Here is a tiny trained network, its code and every weight. The questions are about switching its units off for an input and a class, where a switched-off unit gives its printed mean instead of its output.

import numpy as np


def w(rows, s, z=0):
    codes = np.array(rows[::2]) - 128.0
    scale = np.full(codes.shape[1], s)
    scale[-1] = z or s
    return codes * scale


def norm(h):
    return h / np.sqrt((h * h).mean(-1, keepdims=True) + 1e-5)


def f(y):
    return y / 2 * (1 + np.tanh(0.7978845608 * (y + 0.044715 * y**3)))


def log_softmax(a):
    a = a - a.max(-1, keepdims=True)
    return a - np.log(np.exp(a).sum(-1, keepdims=True))


def net(x, mask):
    res = np.array(x, float).reshape(1, 2) / 4 @ E
    u = 0
    for l in range(4):
        y = f(norm(res) @ A[l][:, :-1].T + A[l][:, -1])
        res = res + np.where(mask[u : u + 4], y, B[l][:, -1]) @ B[l][:, :-1]
        u += 4
    return log_softmax(norm(res)[-1] @ U[:, :-1].T + U[:, -1])


A, B = {}, {}
E = w([
[103,168,174,77,138,152,151,158,157,227],'x0',
[142,115,195,107,78,182,2,159,97,86],'x1',
],0.0096)
A[0] = w([
[102,186,2,35,199,105,211,108,106,191,5],'0.n0',
[110,8,25,102,185,125,147,34,165,123,107],'0.n1',
[75,34,171,152,70,85,100,54,150,113,25],'0.n2',
[34,39,180,71,185,129,2,68,48,76,239],'0.n3',
],0.0035,0.0025)
B[0] = w([
[90,157,150,141,58,147,24,93,202,131,218],'0.n0',
[116,126,190,21,56,134,203,155,131,167,194],'0.n1',
[57,148,124,62,254,179,95,23,38,185,115],'0.n2',
[155,161,111,73,87,75,205,113,168,199,253],'0.n3',
],0.0071,0.0038)
A[1] = w([
[201,67,87,234,138,52,84,115,67,81,158],'1.n0',
[168,165,115,44,107,105,199,122,76,138,4],'1.n1',
[122,47,63,200,168,109,114,92,64,1,5],'1.n2',
[146,64,179,96,86,183,52,197,62,59,53],'1.n3',
],0.0064,0.0037)
B[1] = w([
[54,144,163,149,140,142,137,216,100,141,232],'1.n0',
[109,76,135,186,99,212,89,53,186,159,150],'1.n1',
[192,192,152,144,219,193,75,163,62,234,215],'1.n2',
[181,131,114,63,118,2,161,61,155,40,255],'1.n3',
],0.0097,0.004)
A[2] = w([
[114,150,186,146,23,177,113,151,165,76,253],'2.n0',
[181,117,113,212,160,81,173,207,211,150,207],'2.n1',
[192,128,139,184,189,141,115,115,32,130,111],'2.n2',
[103,112,1,129,220,6,198,102,104,146,67],'2.n3',
],0.0075,0.0029)
B[2] = w([
[85,94,78,194,137,182,129,102,119,138,255],'2.n0',
[170,106,118,125,94,93,108,116,69,45,219],'2.n1',
[71,150,255,104,171,145,92,136,186,244,182],'2.n2',
[189,150,57,32,84,91,145,133,100,33,207],'2.n3',
],0.0094,0.005)
A[3] = w([
[106,122,155,158,180,128,115,142,162,129,3],'3.n0',
[85,132,205,111,190,125,167,144,79,213,99],'3.n1',
[46,255,222,120,182,121,158,214,168,242,132],'3.n2',
[192,108,180,37,64,92,55,78,152,5,111],'3.n3',
],0.0078,0.0053)
B[3] = w([
[166,190,36,92,126,112,152,153,99,70,122],'3.n0',
[196,253,144,243,174,168,132,162,79,169,177],'3.n1',
[188,153,214,186,240,215,62,192,2,115,234],'3.n2',
[141,155,18,89,97,42,251,116,154,66,250],'3.n3',
],0.0084,0.012)
U = w([
[172,207,34,49,42,44,215,111,160,54,169],'0',
[197,249,201,191,218,209,69,198,32,181,178],'1',
[39,71,76,200,50,206,73,48,196,200,178],'2',
[91,71,192,71,174,73,83,145,158,170,2],'3',
],0.012,0.0077)

Each question gives the input, the list of numbers given to net, and the class t.
The units are the neurons (one row each of A and B). Each row of codes is followed by its name. A weight is (code - 128) times the scale printed after its matrix; where a second scale follows, it is the last column's (A, B and U).
mask holds one flag per neuron, layer by layer. A switched-off neuron (its flag False) gives its mean, the last column of its row in B, instead of its output. The means were averaged over made-up inputs and are rounded, as every weight is.
A unit's drop is (log p(t) with every unit on - log p(t) with that unit switched off) / (log p(t) with every unit on - log p(t) with every unit switched off).
The circuit of an input: a set's keep is (log p(t) with only the set's units on - log p(t) with every unit switched off) / (log p(t) with every unit on - log p(t) with every unit switched off). Starting from the 12 units with the biggest drops (on a tie, the unit counted first), units are removed one at a time, each time the one whose removal leaves the highest keep (on an exact tie, the one counted first), for as long as the keep stays at least 0.8.
units of the circuit, in order: the units of the circuit, biggest drop first
most important unit: the unit with the biggest drop
k most important neurons: the k neurons with the biggest drops, biggest first
k most important neurons of layer l: the k neurons of layer l with the biggest drops, biggest first
drop of u: that unit's drop, to one decimal
input [-5,-3], class 1: 2 most important neurons	[0.n3; 1.n2]
input [6,8], class 0: most important unit	1.n3
input [5,5], class 0: 3 most important neurons	[1.n3; 1.n0; 2.n2]
input [0,-3], class 2: 2 most important neurons	[1.n3; 0.n1]
input [-4,4], class 0: 2 most important neurons	[1.n3; 0.n3]
input [3,-2], class 2: 3 most important neurons of layer 0	[0.n0; 0.n2; 0.n1]
input [2,1], class 2: 2 most important neurons	[1.n2; 1.n3]
input [3,3], class 2: 2 most important neurons of layer 0	[0.n3; 0.n2]
input [3,2], class 2: 2 most important neurons of layer 1	[1.n2; 1.n0]
input [6,6], class 0: 4 most important neurons	[1.n3; 2.n2; 1.n0; 1.n2]
input [1,3], class 2: 2 most important neurons	[0.n3; 3.n2]
input [3,-3], class 2: 2 most important neurons of layer 0	[0.n0; 0.n2]
input [3,0], class 2: 2 most important neurons of layer 0	[0.n2; 0.n1]
input [-1,0], class 2: most important unit	1.n1
input [-6,-5], class 1: 3 most important neurons	[0.n3; 1.n2; 1.n3]
input [-5,5], class 0: 2 most important neurons	[1.n3; 0.n3]
input [1,-1], class 2: 2 most important neurons	[0.n0; 3.n2]
input [-8,-7], class 1: drop of 0.n3	2.7
input [-6,-4], class 1: drop of 0.n3	4.2
input [-8,-6], class 1: units of the circuit, in order	[1.n2]
input [-3,4], class 0: drop of 1.n3	2.5
